Here is a tiny trained network, its code and every weight. The questions are about switching its units off for an input and a class, where a switched-off unit gives its printed mean instead of its output.

import numpy as np


def w(rows, s, z=0):
    codes = np.array(rows[::2]) - 128.0
    scale = np.full(codes.shape[1], s)
    scale[-1] = z or s
    return codes * scale


def f(y):
    return y / 2 * (1 + np.tanh(0.7978845608 * (y + 0.044715 * y**3)))


def log_softmax(a):
    a = a - a.max(-1, keepdims=True)
    return a - np.log(np.exp(a).sum(-1, keepdims=True))


def net(x, mask):
    res = np.array(x, float).reshape(1, 2) / 4 @ E
    y = f(res @ A[0][:, :-1].T + A[0][:, -1])
    res = res + np.where(mask, y, B[0][:, -1]) @ B[0][:, :-1]
    return log_softmax(res[-1] @ U[:, :-1].T + U[:, -1])


A, B = {}, {}
E = w([
[155,27,162,71,199,83,62,228,178,25],'x0',
[179,160,50,196,177,2,126,181,82,91],'x1',
],0.0077)
A[0] = w([
[58,120,189,92,82,201,122,101,167,91,100],'N0',
[201,187,76,136,174,49,179,144,81,88,117],'N1',
[164,117,110,160,137,177,107,142,140,152,254],'N2',
[112,80,212,1,91,141,126,74,178,204,107],'N3',
[133,162,95,141,66,120,202,90,91,174,120],'N4',
[104,182,121,139,59,97,176,61,72,173,100],'N5',
[88,220,126,203,74,141,117,109,95,173,98],'N6',
[169,40,160,69,134,71,100,163,169,109,82],'N7',
[129,138,135,69,213,142,85,195,173,79,179],'N8',
[193,158,52,188,179,76,104,170,40,102,120],'N9',
],0.006)
B[0] = w([
[208,154,43,82,89,156,16,125,71,63,196],'N0',
[202,188,49,99,43,142,119,75,124,46,223],'N1',
[100,227,254,138,221,133,201,26,34,49,232],'N2',
[214,196,101,87,63,127,59,123,139,61,221],'N3',
[55,74,122,196,165,111,63,56,168,143,215],'N4',
[79,116,78,159,158,102,80,83,204,82,221],'N5',
[82,64,121,149,104,94,51,69,212,97,214],'N6',
[82,47,62,174,182,117,13,95,225,128,212],'N7',
[92,98,220,232,181,130,54,63,111,74,254],'N8',
[176,191,102,85,84,161,110,101,148,93,244],'N9',
],0.0065,0.0056)
U = w([
[17,52,133,229,164,111,54,114,253,131,70],'0',
[238,180,79,50,32,156,77,142,105,93,83],'1',
[87,148,244,156,173,136,212,125,9,128,253],'2',
[105,57,104,109,113,116,171,235,95,217,43],'3',
],0.0072,0.0049)

Each question gives the input, the list of numbers given to net, and the class t.
The units are the neurons (one row each of A and B). Each row of codes is followed by its name. A weight is (code - 128) times the scale printed after its matrix; where a second scale follows, it is the last column's (A, B and U).
mask holds one flag per neuron, in row order. A switched-off neuron (its flag False) gives its mean, the last column of its row in B, instead of its output. The means were averaged over made-up inputs and are rounded, as every weight is.
A unit's drop is (log p(t) with every unit on - log p(t) with that unit switched off) / (log p(t) with every unit on - log p(t) with every unit switched off).
The circuit of an input: a set's keep is (log p(t) with only the set's units on - log p(t) with every unit switched off) / (log p(t) with every unit on - log p(t) with every unit switched off). Starting from all 10 units, units are removed one at a time, each time the one whose removal leaves the highest keep (on an exact tie, the one counted first), for as long as the keep stays at least 0.8.
circuit, biggest first: the units of the circuit, biggest drop first
top k neurons: the k neurons with the biggest drops, biggest first
drop of u: that unit's drop, to one decimal
input [-7,5], class 0: circuit, biggest first => [N4]
input [-6,5], class 0: top 3 neurons => [N4, N6, N5]
input [-4,-6], class 1: top 4 neurons => [N3, N0, N8, N7]
input [-7,7], class 0: top 4 neurons => [N4, N6, N5, N3]
input [1,5], class 1: top 2 neurons => [N1, N9]
input [2,-7], class 1: top 2 neurons => [N3, N0]
input [-2,3], class 2: circuit, biggest first => [N3, N7]
input [3,-2], class 2: top 3 neurons => [N6, N5, N4]
input [3,-4], class 1: top 3 neurons => [N3, N4, N0]
input [-4,-7], class 1: top 2 neurons => [N3, N0]
input [1,-3], class 2: top 2 neurons => [N1, N9]
input [6,-8], class 1: top 3 neurons => [N3, N0, N4]
input [5,7], class 1: top 3 neurons => [N1, N9, N4]
input [0,-6], class 1: circuit, biggest first => [N3]
input [-7,6], class 0: drop of N4 => 0.8
input [2,2], class 2: drop of N5 => 0.1
input [-6,4], class 0: drop of N4 => 0.2
